Below are the code and all the weights of a small trained network. Each question names an input and a target symbol and asks about switching units off, where a switched-off unit gives its printed mean instead of its output.

import numpy as np


def w(rows, s, z=0):
    codes = np.array(rows[::2]) - 128.0
    scale = np.full(codes.shape[1], s)
    scale[-1] = z or s
    return codes * scale


def norm(h):
    return h / np.sqrt((h * h).mean(-1, keepdims=True) + 1e-5)


def f(y):
    return np.maximum(y, 0)


def softmax(a):
    e = np.exp(a - a.max(-1, keepdims=True))
    return e / e.sum(-1, keepdims=True)


def log_softmax(a):
    a = a - a.max(-1, keepdims=True)
    return a - np.log(np.exp(a).sum(-1, keepdims=True))


def net(x, mask):
    ids = ['αβγζθλμπσφψω'.index(c) for c in x.split()]
    T = len(ids)
    res = E[ids] + P[:T]
    u = 0
    for l in range(2):
        r = norm(res)
        for j in range(2):
            rows = slice(2 * j, 2 * j + 2)
            q, k, v = (r @ M[l][rows].T for M in (Q, K, V))
            z = softmax(np.where(np.tri(T) > 0, q @ k.T / 2**0.5, -1e9)) @ v
            o = O[l][rows]
            res = res + np.where(mask[u + j], z, o[:, -1]) @ o[:, :-1]
        u += 2
        y = f(norm(res) @ A[l][:, :-1].T + A[l][:, -1])
        res = res + np.where(mask[u : u + 8], y, B[l][:, -1]) @ B[l][:, :-1]
        u += 8
    return log_softmax(norm(res)[-1] @ U[:, :-1].T + U[:, -1])


Q, K, V, O, A, B = {}, {}, {}, {}, {}, {}
E = w([
[163,192,152,205,134,105,40],'α',
[137,210,142,129,175,152,62],'β',
[150,130,109,135,99,176,151],'γ',
[113,15,3,106,139,164,155],'ζ',
[108,131,126,136,134,42,194],'θ',
[164,129,226,158,114,137,104],'λ',
[119,123,181,182,178,168,60],'μ',
[146,157,59,52,160,89,130],'π',
[143,135,176,54,151,90,183],'σ',
[100,17,31,127,191,136,211],'φ',
[132,109,103,164,119,175,141],'ψ',
[109,86,42,98,140,125,149],'ω',
],0.0021)
P = w([
[10,110,162,50,42,63,34],'0',
[254,104,98,225,170,180,196],'1',
[219,128,105,220,181,168,180],'2',
[233,146,103,214,208,163,164],'3',
[223,157,109,222,207,147,144],'4',
[224,177,114,205,195,126,153],'5',
[217,174,105,208,205,151,150],'6',
[242,160,104,234,227,160,179],'7',
],0.00066)
Q[0] = w([
[179,136,70,190,57,213,184],'L0H0',
[104,110,51,115,92,145,186],'L0H0',
[232,211,124,211,204,162,131],'L0H1',
[171,226,247,122,255,22,30],'L0H1',
],0.0059)
K[0] = w([
[21,104,143,86,33,104,45],'L0H0',
[59,58,78,70,126,85,160],'L0H0',
[63,181,138,61,121,43,129],'L0H1',
[218,212,114,111,254,42,223],'L0H1',
],0.0055)
V[0] = w([
[208,163,127,181,154,199,92],'L0H0',
[143,107,162,198,44,119,128],'L0H0',
[181,186,89,6,110,158,168],'L0H1',
[132,116,51,154,129,176,36],'L0H1',
],0.0025)
O[0] = w([
[103,75,38,88,82,104,163,166],'L0H0',
[54,138,116,45,111,209,89,246],'L0H0',
[5,126,88,151,43,158,164,121],'L0H1',
[99,203,207,120,235,131,126,156],'L0H1',
],0.0024,0.0013)
A[0] = w([
[166,98,148,115,186,99,173,205],'L0N0',
[128,110,69,228,170,113,152,65],'L0N1',
[150,74,8,67,131,167,76,32],'L0N2',
[95,178,146,72,225,135,116,144],'L0N3',
[144,117,254,148,170,181,161,122],'L0N4',
[130,98,157,78,148,168,195,254],'L0N5',
[170,50,166,138,86,158,177,88],'L0N6',
[16,162,117,138,48,199,125,66],'L0N7',
],0.0028,0.00066)
B[0] = w([
[56,124,79,82,93,114,135,202],'L0N0',
[177,197,148,7,78,110,137,229],'L0N1',
[130,62,251,179,40,92,156,193],'L0N2',
[148,89,92,226,106,157,203,206],'L0N3',
[104,104,151,14,113,134,124,250],'L0N4',
[72,120,98,117,101,95,46,224],'L0N5',
[169,193,108,133,160,64,81,196],'L0N6',
[82,211,34,102,150,171,77,236],'L0N7',
],0.0025,0.0018)
Q[1] = w([
[207,252,52,46,2,194,220],'L1H0',
[93,27,114,217,5,5,8],'L1H0',
[163,162,133,67,135,245,196],'L1H1',
[45,112,97,147,99,2,67],'L1H1',
],0.0043)
K[1] = w([
[3,136,194,158,95,57,139],'L1H0',
[226,152,122,71,36,77,129],'L1H0',
[125,187,187,165,163,190,62],'L1H1',
[79,87,82,97,106,52,206],'L1H1',
],0.0054)
V[1] = w([
[196,133,17,133,197,148,180],'L1H0',
[107,125,93,4,170,84,76],'L1H0',
[87,107,100,135,149,94,177],'L1H1',
[53,162,189,96,153,18,111],'L1H1',
],0.0017)
O[1] = w([
[152,126,170,101,3,197,106,64],'L1H0',
[3,111,123,149,102,77,75,254],'L1H0',
[141,74,119,106,166,162,146,12],'L1H1',
[186,116,69,92,69,197,190,52],'L1H1',
],0.002,0.00071)
A[1] = w([
[177,141,111,78,147,173,124,162],'L1N0',
[29,2,27,153,85,42,245,211],'L1N1',
[122,175,143,148,46,95,138,60],'L1N2',
[102,127,65,150,98,64,122,123],'L1N3',
[184,74,206,167,76,101,154,62],'L1N4',
[62,36,189,147,215,211,121,3],'L1N5',
[112,171,143,190,115,133,168,19],'L1N6',
[119,78,83,90,68,161,159,65],'L1N7',
],0.0037,0.0015)
B[1] = w([
[87,99,119,166,124,96,121,203],'L1N0',
[83,129,155,230,4,52,200,253],'L1N1',
[94,29,136,77,163,132,120,168],'L1N2',
[129,147,158,171,152,185,174,189],'L1N3',
[170,85,63,120,75,195,73,160],'L1N4',
[120,76,207,163,188,185,94,168],'L1N5',
[175,66,90,94,164,169,207,134],'L1N6',
[129,139,192,208,86,91,179,182],'L1N7',
],0.0036,0.0029)
U = w([
[63,84,179,245,23,71,177,158],'α',
[190,181,80,61,93,49,223,254],'β',
[20,218,41,119,93,212,92,173],'γ',
[101,214,183,84,222,74,208,55],'ζ',
[221,242,128,234,177,58,22,72],'θ',
[222,17,57,129,28,199,39,86],'λ',
[79,28,8,141,225,30,102,78],'μ',
[137,55,113,28,152,155,216,171],'π',
[215,121,29,205,216,213,231,117],'σ',
[89,107,211,3,91,26,24,107],'φ',
[69,29,242,194,227,218,89,70],'ψ',
[225,212,239,71,76,226,166,53],'ω',
],0.0059,0.0023)

Each question gives the input, a string of symbols that net reads in full, and the target symbol t.
The units are the heads (2 rows each of Q, K, V and O) and the neurons (one row each of A and B). Each row of codes is followed by its name. A weight is (code - 128) times the scale printed after its matrix; where a second scale follows, it is the last column's (O, A, B and U).
mask holds one flag per unit, layer by layer, with each layer's heads first. A switched-off unit (its flag False) gives its mean, the last column of its rows in O or B, instead of its output. The means were averaged over made-up inputs and are rounded, as every weight is.
A unit's drop is (log p(t) with every unit on - log p(t) with that unit switched off) / (log p(t) with every unit on - log p(t) with every unit switched off).
The circuit of an input: a set's keep is (log p(t) with only the set's units on - log p(t) with every unit switched off) / (log p(t) with every unit on - log p(t) with every unit switched off). Starting from the 12 units with the biggest drops (on a tie, the unit counted first), units are removed one at a time, each time the one whose removal leaves the highest keep (on an exact tie, the one counted first), for as long as the keep stays at least 0.8.
circuit, biggest first: the units of the circuit, biggest drop first
unit that matters most: the unit with the biggest drop
k most important neurons: the k neurons with the biggest drops, biggest first
k most important neurons of layer l: the k neurons of layer l with the biggest drops, biggest first
which heads matter: for each layer, one digit per head in row order, 1 if its drop is at least 0.15 and else 0, layers parted by /
drop of u: that unit's drop, to one decimal
input γ π ψ λ γ γ γ α, target γ: which heads matter -> 01 / 00
input γ λ π ψ α α θ α, target λ: 2 most important neurons -> (L1N1 L1N2)
input ω γ ψ, target ω: which heads matter -> 11 / 10
input ω ψ σ ω, target β: 2 most important neurons -> (L0N1 L0N3)
input μ θ β ψ γ, target μ: which heads matter -> 01 / 00
input ω γ ζ α γ, target ω: which heads matter -> 11 / 10
input θ ψ φ ψ γ γ γ ψ, target θ: most important neuron -> (L1N1)
input ψ λ γ λ ψ ψ, target ψ: which heads matter -> 11 / 00
input α ω γ γ γ ω π μ, target γ: 2 most important neurons of layer 0 -> (L0N7 L0N1)
input λ ψ σ γ, target λ: 2 most important neurons -> (L0N2 L1N4)
input ψ ω γ α λ α α λ, target φ: which heads matter -> 10 / 00
input π λ ψ γ, target π: which heads matter -> 11 / 00
input γ φ α, target θ: circuit, biggest first -> (L1N1 L0H1)
input φ σ λ α ψ β β, target α: circuit, biggest first -> (L0H1 L0N2)
input γ γ γ θ β μ, target λ: which heads matter -> 01 / 00
input α α γ γ λ λ π λ, target γ: circuit, biggest first -> (L0H1 L0N7 L0H0)
input π ψ ψ, target π: most important neuron -> (L0N1)
input σ γ ψ, target σ: 2 most important neurons of layer 1 -> (L1N1 L1N6)
input ζ γ γ θ ω γ ψ γ, target ζ: 2 most important neurons of layer 1 -> (L1N1 L1N0)
input σ ψ ψ ψ γ γ, target σ: 2 most important neurons -> (L1N1 L1N6)
input γ γ α μ ω μ, target ψ: unit that matters most -> L0H1
input θ ψ ψ γ λ γ μ, target λ: 2 most important neurons -> (L1N4 L0N2)
input γ γ γ ζ α θ β, target λ: 2 most important neurons -> (L0N2 L1N4)
input μ γ γ, target μ: 2 most important neurons of layer 1 -> (L1N1 L1N0)
input φ γ γ, target φ: 2 most important neurons -> (L1N1 L0N4)
input θ γ γ, target θ: which heads matter -> 11 / 10
input β γ γ λ θ γ γ γ, target β: unit that matters most -> L0H0
input π γ λ γ, target π: 2 most important neurons of layer 0 -> (L0N1 L0N7)
input λ θ γ γ λ ψ, target λ: drop of L0H1 -> 1.1
input φ ζ μ γ θ μ λ, target λ: drop of L0N4 -> 0.0
